[ -27  -76   47  115  289 -113   81 -106 -114   50  -80  -26  -57  -94
   86 -131  -50  165   26  203 -326  325 -267   27  -31  -48   59  -62
   27  -27 -360   13  102   12    8 -322   32]  <93>
[-152  -60  -43  193  180   -9  123  -56 -221  -11  -79   90  -79  -88
   50 -128  -56   82    8  173 -299  230  -79   77   13 -101 -106  -27
  -24   -2 -503  140  179  303  130 -286 -136]  <97>
[-218 -176    5  -29 -258  109   -4  112 -191  -20   25  150  -36  -94
  -93  -35  145 -364  137 -261   31  149  103  -72   41 -205  126  -31
  264  -97 -121  -54  -96   33 -144 -336 -202]  <86>
[  75   53  -19  -69  146 -331   55 -107   31  -34 -199 -229   12  250
  199 -213 -377   64  -76  250   46  145  -97   38   24  177   12   21
 -242   43   29  108  239   19  221  -17 -199]  <86>
[-123   -4   29   15  -59  149  -28  -38   95    5  -70  -58  128   65
 -127  -24  188 -113  -47  -33  104   38  -84 -128  -20  -50  -43    0
  -18   40   99   95  109  -74  -71 -100 -124]  <89>
[  -3   59   86  -37   68   43  124  -51 -124 -120  -81    1  149  168
  108  -89   48 -146   73  125  110   91  -68   58  -49   20  -71  -46
    8  -83  -97   91   49   71   51  -88 -130]  <89>
[-232 -288   52  -59  -63  120   98   45  -87   33  -11   33   -6 -128
  -13  -41  184  -73  107 -173 -112  315 -180   12    1 -210  278 -116
  276  -73 -246 -110 -160 -128 -268 -313  109]  <93>
[  10   74   66   56  249  -17  137 -168  -91 -124 -114 -152  142  260
  165 -148 -127  119   28  343 -145  202 -281  163 -114   11 -105  -57
 -192   36 -233  135  189  122   69   33    8]  <97>
[  20   51   69   87  211  -66   63 -143 -123  -63  -80 -107   57  157
  108 -156 -134   69   61  289 -231  245 -252   96  -98  -34  -64  -46
 -125   20 -232   65  172   78   22  -95  -21]  <97>
[-227 -121 -335 -525 -340 -296 -335  -47  172  126 -148    0  -16 -146
  164  315 -174 -147 -167 -362  124 -369  476 -469  -35  157  249  159
  207   53  492 -117 -257 -371  111   79 -449]  <90>
[-159  -85   26   65   21  118  -32  -92  160   97  -83 -182   61   47
 -134  -93   81  123  -80   64 -162  202 -283  -77  -32 -132   27  -37
 -116  150   -6   41  175 -146 -195  -70   60]  <102>
[-188 -103  -35  121   46   41   80  -20 -133    7  -66   45  -48  -56
  -11 -109   -2    9    4   57 -196  206  -71   29   25 -126  -31  -31
    7   20 -338   95  129  179   26 -241 -116]  <97>
[ -35   93   25   92   53   77 -158 -124   93   46  -44  -51   99   -5
 -162   25  168  -60  -55   55  -70    7 -120 -237  -88  -32 -108   46
  -47   64  136   80  161 -121  -43 -148 -154]  <89>
[-216 -182   71 -152 -321  220   62  112 -276 -144   65  152   93   39
    6   11  205 -476  264 -285  117  148   64   39  -47 -245  180  -92
  352 -161 -114 -114 -259   -1 -255 -209 -103]  <86>
[  -4  101   55   68  225   35  204  -81 -190 -102 -125   71  105   94
  160 -106   25    0   19  269  -12   92  -45  101  -23   52 -212  -43
  -44  -85 -330  186  135  241  196 -127 -163]  <90>
[-211  -57   21   -4 -210  272  -91   25  215  125  -62  -26  109  -49
 -285   17  361 -153 -109 -195  168  -16  -15 -269   45 -116  -32    5
   51   71  229   64   78 -204 -201 -143 -134]  <90>
[-271 -279 -414 -377 -266 -512 -504  -54   99  322  -83   61 -323 -501
   81  299 -325    2 -147 -415 -381 -157  415 -588  -15   12  423  187
  318  100  273 -275 -247 -429   36 -262 -408]  <102>
[-450 -402 -307 -403 -358  -69 -317  -13  451  300 -126 -152  -62 -301
 -108  278   77  108 -275 -523  -19 -116  119 -493   29  -50  478   81
  224  199  441 -166 -224 -589 -236  -29  -82]  <93>
[-337 -394   23 -177 -277  182   73  125  -52   51    8   43   -6 -140
  -49   -5  231 -191  126 -371   -1  285  -90  -22   39 -272  393 -126
  372  -74 -136 -182 -274 -214 -380 -284   99]  <93>
[-185  -44  -13   43  163  140  251 -104  -35 -119 -153 -113  157  217
  137 -120  -23  177  -63  237  -39  157 -211  211  -32  -21 -112  -72
 -184   73 -335  230  186  234   92   82   17]  <97>
[ -57   53   56  -14  127   98  212  -68  -87 -138 -130  -20  185  198
  140  -88   58  -30    2  187  133   68  -85  117  -29   51 -134  -54
  -67  -49 -185  185  103  163  125  -12 -107]  <89>
[-249  -61  -40   26   79  223  313    1  -98 -118 -152   84  141   79
  109  -58  155   27  -76   88  158   37   17  151   57    4 -164  -59
  -24  -36 -379  281  104  336  186  -50 -139]  <89>
[ 133  239  -46  -38  218 -213 -289 -265   -3    7  -64  -36   93   -3
   89  146  -84    6  -30  214 -232 -131  -19 -303 -229  133 -120  112
  -40   27  191   20   80 -171  150  -55 -259]  <89>
[-205 -266   94  -70 -121  152   78   56 -228  -14   54   99    1 -112
   12  -36  182 -201  235 -181 -178  339 -158   48  -50 -289  272 -136
  353 -123 -294 -182 -238 -108 -342 -332  108]  <93>
[-184 -171   31    9  -65   83   42    2  -51   42  -41  -42   -7   -9
  -44 -112   43  -39   56  -39 -152  270 -165   11    0 -187  118  -73
   65   27 -175  -34   21  -52 -196 -193   15]  <102>
[-127  -90  -10   53  159   33 -151 -167  266  188  -85 -181   39 -134
 -150   34  157  258 -150   42 -273  153 -331 -250  -81  -66  103   -1
  -34  154   68   -3  115 -328 -178 -159  105]  <93>
[ -39   96   82    3   55  177   18 -107  145   -1 -112 -122  218  164
  -68  -42  198   -8  -76  128  117   11 -168  -93  -61   14 -141  -24
 -117   57  126  132  152 -113  -56   28  -57]  <90>
[ -87  -44   32   24  -36   23   33    1 -184  -65  -20   65   17   20
   11  -77   30 -207  109  -13  -38  157  -17   -2  -21 -100   14  -28
  104  -72 -166   22   20   86  -22 -242 -165]  <86>
[ -97 -170   75   25  124   -6   87  -36 -164   15  -20   33  -28 -114
   65  -77   67    6  122   23 -248  338 -230   33  -43 -141  181  -98
  197  -86 -333  -80  -74  -55 -142 -345   79]  <93>
[-281 -168 -175 -136 -200    2 -335 -101  321  240  -74 -163  -18 -159
 -189  147   55   93 -185 -221 -207  -36  -39 -406  -55 -112  181   78
   17  231  325  -86   15 -411 -227  -30  -84]  <102>
[-160  -34   -7   14   92  117  201  -65  -51 -117 -129  -63  143  182
  102  -94   18   45  -39  145   50  111 -120  137  -18   -9  -89  -51
 -106   22 -237  198  138  198   94   12  -68]  <86>
[ -56   56   47   59  151   75  193  -44 -155  -68 -119   76   91   61
  103 -107   72  -30    4  194   26   92  -24   73   11   18 -183  -47
  -19  -73 -292  176  122  212  148 -149 -165]  <90>
[ -44   71   26   70  221   33  205  -93 -175 -149 -118   27  124  140
  164  -96   -7   12   11  253    0  103  -84  137  -42   51 -172  -35
  -77  -57 -329  214  151  276  211  -86 -143]  <89>

[-433  154  -18  219 -675   26  175 -146 -289   44   77 -342  -90  481
  106  875 -113 -448  -78 -271 -214  420  202  110  251  344  -47 -231
  -23   87 -747 -185   -5 -165  116  279 -511]  <306>
[-181  -71 -402 -108   -8  110  -62  178  132   59  -13 -339 -290   -7
  179   43   52 -167  -64  245  187 -180   79  -58  584   41  -79   -9
  347    1  -50   40 -172   10  227 -189 -445]  <294>
[-377   50 -135   -7 -246  144 -256 -216  185 -225  273 -549 -198  459
   41  322   42 -251  364  214 -161  212 -332 -189 -268  -43 -230 -356
  198  292 -222 -194  -60  -35   -2 -180   51]  <292>
[-243  127 -108 -184  317  257 -155  379  240 -112 -181 -126 -466 -310
   65 -325  183 -236 -183  405  495 -223   21 -246  463   -9   -7  177
  429  -90  282    9 -177  169  120 -130 -320]  <307>
[-609   86  -59  -83 -403  197 -113 -232  164 -157   75 -577 -196  627
   -6  540  -20 -411  266   80 -214  519 -276 -292 -396  245 -303 -177
  176  163 -598 -392   49 -165  -70   24 -148]  <307>
[-500  334  222   41  -98  271 -116   92   51 -164  -77 -231 -307  122
  -68  252   80 -472   30  135  125  334  -94 -231 -122  153 -122  -57
  139   63 -210 -217  -54   75   33  167 -162]  <300>
[ 149  206   34   87 -110  -76  -50   34    4 -125  -39  -92  454  327
  -77  422  -31   45  274   37 -237   44   25   45 -195   62  336 -317
 -221  229 -234 -218   75   69 -311  -55   42]  <292>
[ 241   84  -32   38  613  203 -221  509  129 -221  -72   60 -177 -474
   84 -429  209 -118  -26  520  413 -446  -26 -114  407 -131  205  -71
  133  -52  704  241 -329  285  120 -240   19]  <293>
[ 369  -81 -302  171  268   -5  -36  407 -108  -13   80  -24  -60 -328
  246  -71   78  -54 -105  278  232 -525  228  205  872  -91  259 -198
   70   -4  429  373 -363  160  291 -253 -238]  <293>
[-436  388  251  -15 -187  196  -94  -12   88 -263   37 -170 -334   41
 -100  143   92 -306  -54   77  282  176  -48 -134   25  -79  -27  -22
  182  117 -100 -237   26  153  -51   65 -114]  <306>
[-309  441  235  -25   20  196 -131  170  119 -204  -20  -48 -361 -235
 -113  -78  127 -221 -123  168  467  -31   39  -77  262 -206   48   56
  221  105  128 -128  -27  294   37   -3 -128]  <300>
[ 288  402   99 -157  632  357 -108  602  420  198 -444  137  312 -708
 -391 -503   46  152  125  470  591 -131   47   40  136 -288  -24  398
 -295 -135  332 -110  -29  567  228 -231   11]  <294>
[  96 -341 -504  -60  218  150  -57  266  113  -51   40 -341 -216  -24
  302  -52   62 -219  -11  397  127 -265  -43 -101  565  142  -84  -70
  225 -132  228  209 -347  -82  284 -321 -289]  <293>
[ 528 -164 -271  168   24 -233   95  196 -208 -160   99  -20  345  160
  272  330  -19   64   -2   72 -142 -402  235  211  550  116  543 -358
 -131   70  107  181 -193  -55 -153 -233 -131]  <290>
[ 348  234  -90  -67  306   68   21  458  165  166 -313  115  369 -375
 -153 -132    0  191   -2  228  318 -274  261  166  435 -118  268  161
 -188  -46  115  -45  -14  335   48 -183 -201]  <294>
[ 193 -362 -512 -128  213  111  -72  166  195 -138  207 -398 -205  -45
  274 -145   57  -86   60  440  233 -331 -125  -33  564  -92 -111  -43
  195  -67  313  206 -334  -24  260 -527 -115]  <290>
[ 298 -120 -297  146  182 -107   41  404 -197  -52 -118   31   79  -26
  317  166   73 -103 -174  162  -25 -439  314   61  706  275  492 -256
  106  -47  172  239 -264  -40  -29  -56 -407]  <292>
[-144  292  155 -211  -86  216  -50  -48  390  -94 -231 -274  452  370
 -366  288  -90  -24  430  148  -89  503 -264 -195 -747   76 -123   92
 -313   82 -474 -591  257   96 -291  -94  158]  <307>
[-452   10 -128   53 -635  -25  178 -167 -195  -99   36 -372 -156  619
  195  789  -76 -413 -140 -219 -229  319  152  -56  232  443   47 -180
  162   36 -697 -239   26 -298  -97  196 -535]  <306>
[-292   42 -140   87 -354   48  197  111 -213   41  -90 -197 -206  196
  196  511  -31 -391 -298 -117   34  111  305   35  598  372   78  -25
  145  -96 -424  -50  -93 -138  127  191 -653]  <306>
[ 183 -170 -171  -39  617  293 -177  446  171 -246    8 -171 -293 -325
  194 -393  188 -273   22  620  386 -275 -189 -223  334    0  -43    6
  126 -182  620  269 -439  123  237 -352   23]  <290>
[ 557   91  -90 -257  711  229 -175  450  531 -140 -187   55  317 -538
 -230 -666   88  314  215  603  533 -426 -160  -38  102 -407  106  244
 -187  -83  681  -24  -87  437   -5 -572  294]  <293>
[-165  397  143   33  237  264  -72  448   55   22 -176   58 -352 -548
  -74 -211  131 -247 -241  243  597 -154  206   21  606 -147   25  182
  164  -60  253   63 -164  365  301   29 -316]  <300>
[  61 -224 -468  136 -206  -68    1   33 -122    1  231 -374  -65  251
  315  401  -26 -163   49   99 -154 -196  103  135  595  106   60 -362
  144  118 -113  172 -250 -122  211 -199 -329]  <293>
[ 364   33  -48 -295  664  515 -205  307  713  -34 -148 -274  374 -375
 -403 -546  -11  117  558  714  430  135 -523 -148 -486 -355 -476  353
 -465 -158  401 -196  -94  405  263 -612  507]  <290>
[-352  261   68  248 -626  -88  101 -127 -316  -57  116 -238  -42  480
   87  854  -72 -347  -43 -275 -237  277  232  132  230  241  171 -347
   26  232 -638 -174   23 -102  -58  257 -386]  <300>
[  91  296   99   29  195   74  113  499  -98  -37 -294  269 -122 -481
   40 -131  114 -107 -467   86  532 -351  444   90  829   32  427  184
   94 -167  240   84 -113  253   30   85 -478]  <306>
[-257 -124 -349  152 -373  219  -19 -117   22  246  119 -665  135  513
   39  703 -166 -375  431   88 -410  525 -185   40 -154  272 -503 -281
 -206   86 -666 -135 -140 -144  427  -43 -226]  <292>
[ 133  219  116  339  -12   -1 -111  139 -191 -140   79  -61  238  156
   25  424   24 -189  231   85 -216   31   22   91  -41   76  269 -478
 -225  217  -26   30 -153  114  -41   44   61]  <293>
[ 389  173 -110  155  383   20   -6  583  -85  137 -245  198  201 -450
   53  -86   71   29 -127  231  253 -438  369  195  712   -1  415  -58
  -97  -42  300  226 -219  290  151  -65 -309]  <292>
[-109    1 -282  121 -254 -138   54  132 -227   -4   18 -177 -122  242
  294  466   24 -201 -172  -38 -102 -193  319   72  666  247  324 -287
  266  113 -255   68 -136 -111  -19   51 -544]  <294>
[ 465  162 -148  156  281  -64  -21  464  -71   94  -95  164  252 -410
   49  -63   48  154  -70  195  240 -524  353  296  747 -171  443 -131
 -103   63  327  225 -186  317  125 -178 -214]  <292>
[  93  199   30 -317  266  289 -250   15  657 -195 -106 -287  405   82
 -396 -209   -4  191  579  460  129  181 -474 -230 -737 -284 -194  101
 -247  120   57 -451  165  274 -215 -442  452]  <292>
[ 163 -164 -148 -102  506  183 -209  298  201 -427  112 -187 -292 -148
  218 -353  213 -185   50  571  326 -335 -239 -271  223  -66   96  -89
  225  -63  615  187 -349   76  -14 -409  130]  <290>
[-386  376  202   54   45  249 -188  180   69 -146  -54 -155 -315  -63
  -70   83  124 -365   33  217  221  141  -55 -173   17   -2  -43  -86
  176  110   -9 -118  -93  198   73   87 -119]  <307>

[-182  192   73 -223  140  -47    8  149   34  371 -156   92 -272  -84
  248   58   33  124 -251  268  101   13  250   59 -328  -75  250 -501
  -36  143   45 -140  150  -26  249  131 -221]  (71)
[ 315 -350  -10  399 -194  319 -144  -79  192 -377  211   33  225  232
 -579    0  100 -193  369 -347 -217 -406 -363  182  386  -58 -534  428
  347  -34 -304  236  -14  -12 -493   47   93]  (56)
[ 184  -83  -93  107  151  163 -177  111   62  -65  344  -56 -126   58
 -320  -40 -212 -199 -310 -442 -417 -100  -23 -169  312  263 -456  345
  221  -55  -36  373  -45    5  145 -182   14]  (72)
[ 164   20  253   14  188  -92   21  145  187  304  130   63 -232  190
   -2    3 -225  -67 -261 -215 -287  -69   44  -91  168  263 -412  222
  246  -14  -75  227  152 -148  157 -229   75]  (58)
[ -15  234   86  -82  329   82  114  211  200  180 -206   78 -163  237
 -397  -99  115   64 -226    6 -134   62  140 -129   84  185 -199   69
  160 -163 -348  -16  -50 -264  311  -43   51]  (71)
[ 282 -182  162  140  196   66  -85   27  123  107  292   30  -51  105
 -148   99 -204 -120  -73 -356 -289 -178 -109 -123  234  287 -518  307
  238  128 -106  310   87   51    8 -278    1]  (56)
[  17    6 -191    2  -27  181 -230  -44   44  -90 -163  161   37  -53
 -223  160  220  131  -89   33   84  -83   74  -25 -182  -81   60 -325
   50   94  -21  -21  -55   29   60  192 -166]  (72)
[  41 -266 -342 -128   16  382 -256   18   87 -491 -100 -264   -8 -229
   39  133 -269   68   34 -478  -15 -351 -204  324  147 -260 -233  193
  171  327  112  206   84  223 -219  153  -31]  (57)
[ 157 -178 -308 -132  -74  209 -331  -96  135 -343 -148 -182  -81 -143
  -83  228 -266   64 -270 -666 -240 -257 -130  -10  109   67 -399  273
  303  137  332  447   15   54   -9  -34   96]  (71)
[   8 -144 -380 -240   94  352 -262  118  138 -322 -262  -85  -55 -275
   64  270 -176  205   18 -280  166 -254  -24  404   65 -416  -20  -49
   24  458  131   87   80  228 -156  271 -196]  (57)
[ 113  -77 -437 -235  337  406 -242  195  171 -369 -114 -204 -129 -161
 -316  159 -314   72 -268 -652 -203 -140  -22   76  378  -22 -394  426
  150  236   59  370  -89  115  126  -22  -34]  (59)
[ -69   55  430  347  254   38  260  158  -94  331  558   24  -64  319
 -267 -468  168 -346   27  337 -248  -19  -21 -181   28  315 -147  -52
  111 -280 -655 -198   52  -96  155 -157  -53]  (73)
[ 277 -235  116   30  152  -45 -224   11   36  199  428  -24 -191 -103
  273  212 -478 -129 -294 -473 -323 -185  -39 -130  133  294 -460  197
  186  309  247  446  203  206   82 -338  -89]  (73)
[-396  236 -290 -312  412  321    4  227 -156  -10  -89 -224 -219 -258
  -73 -164   74   53 -313  168   56   78  221  -33 -260  -50  342 -418
 -146   84 -141 -210  -85  130  457  179 -290]  (59)
[-110  153  115  -14  346   46   31   77 -109  300  163   41 -133   10
  -96 -113  113  -37 -297  190  -96  103  173 -336 -240  323   37 -321
    1  -33 -231 -106  -23   18  451 -126 -175]  (73)
[ 188 -234  -27   -8  131  264  -64  182  279 -230  -76  -41  -15   50
  -26  108 -258   64  228 -321   14 -332 -187  455  374 -297 -391  359
  200  318 -198  117  185   72 -341   92   10]  (57)
[  51   24 -286 -187  -67  121 -310  158  174   51 -191  207 -190 -185
   37  341  -43  157 -183  -69  102 -121  208  293  -32 -367  127 -298
  -29  330  294  133   75   72  -43  296 -290]  (58)
[-176  115 -182 -234   15  103 -150   94   21  106 -220   49 -195 -201
  139  136   62  151 -210  136  139  -62  204  150 -299 -231  290 -496
  -47  201  166  -73   75   56  131  267 -259]  (71)
[ 165 -167  -22  -29 -322  -38 -311 -133  184   34 -279  279   -1  -98
  301  435   17  244   52  -15  218 -275    9  277 -252 -316   26 -385
  126  361  306   65  231   63 -281  249 -145]  (72)
[ 313 -197 -110  -76  -24  229 -165  157  505 -257 -510  227   48  110
 -139  394  -98  313  311 -303  210 -347 -115  613  374 -528 -360  287
  223  402  -96  118  167  -58 -492  281   17]  (57)
[ 115  107   24   53  324  305  161  299  387 -161 -322  104   23  415
 -741 -143  174   85  145 -103  -71  -83  -50  177  467  -71 -428  450
  251 -166 -678  -55  -90 -324  -44   93  162]  (59)
[-219  188   69  -20  152   67   75  192  -62  249  155  -18 -223   35
  -63 -243  104 -119 -227  258 -102   23  168  -39 -162   52  149 -311
    7 -122 -202 -141   40  -68  262   84 -154]  (58)
[ 126 -182 -346 -203 -130  290 -303  -56  285 -437 -560   -8   46 -141
  -38  381  -67  323   90 -391  173 -334 -125  381   37 -392 -172   46
  209  354  191  162   79   57 -293  290    7]  (59)
[-257  202 -559 -328   75  369 -254   53   -2 -246 -498   -8  -69 -284
 -290  154  294  270 -249   67  208    5  226   50 -325 -273  392 -527
  -93  126  107 -117 -184   51  260  416 -274]  (71)
[ -28  136  -52 -120  310  155  -66   77   51  226 -178  207  -41  -59
 -253  208  263  172  -91  195  143   40  207 -124 -232   40  139 -417
  -80  214 -159 -110  -75   57  262   70 -311]  (56)
[   9  112  377   -1  220  -75  221  114  186  281  -95   -6 -172  307
  -59 -176  -27   -7 -123    1 -180  -57   -7  -91   25  267 -326  139
  285 -175 -336  -18  148 -282  170 -169  186]  (71)
[-185  213  174  -37  294   56  195  203    9  245   65  -80 -220  161
 -163 -310   68  -98 -229  155 -176   38  109 -122  -53  208  -51  -77
  111 -210 -357 -119   29 -174  329  -54    1]  (71)
[ 258 -181   72  -15 -180   23 -136  -46  356 -109 -322   73  -38  135
   39  250 -160  155   68 -373  -51 -332 -168  274  150 -133 -439  254
  373  149   91  247  210 -138 -312   49  183]  (71)
[-253  216  108  -76  255   90  164  136  -45  173  -13 -131 -190   87
 -129 -303  120  -56 -234  184 -121   30  101 -149 -186  194   45 -194
   93 -204 -307 -167    7 -140  355   -5  -14]  (71)
[ 154   28  -14 -110  358   21 -155  109   58  200  184  -21 -241  -40
  -69  117 -303  -36 -521 -412 -349   31  125 -345  119  427 -390  182
  157   95  108  371    3   29  427 -325  -42]  (72)
[ 193 -223  -31  132  172  228 -143  -50    6 -133  357 -175   -5   -8
 -292   16 -175 -199  -97 -486 -373 -216 -193 -199  210  333 -502  350
  246   63  -63  367  -24  134   35 -262    2]  (56)
[-135  112  -16 -306  233  102   12  135  144  120 -457   41 -147  -95
  193  163   23  305  -61  139  264  -66  139  209 -242 -218  151 -345
    1  293  -64 -186  140    7  121  191 -153]  (59)
[ 192 -260  -79   92 -304   80 -336 -156  118 -115  -82  204   83 -101
  138  350   24  124  126  -98  136 -319  -92  239 -141 -270  -60 -260
  139  324  208  107  165  143 -334  212 -146]  (73)
[-146  -71 -326 -250   97  334 -187  108   37 -239 -260  -98  -64 -296
  147  165  -51  203   33  -30  251 -208   24  383 -136 -431  195 -300
  -52  409   61  -94   88  230  -84  336 -261]  (57)
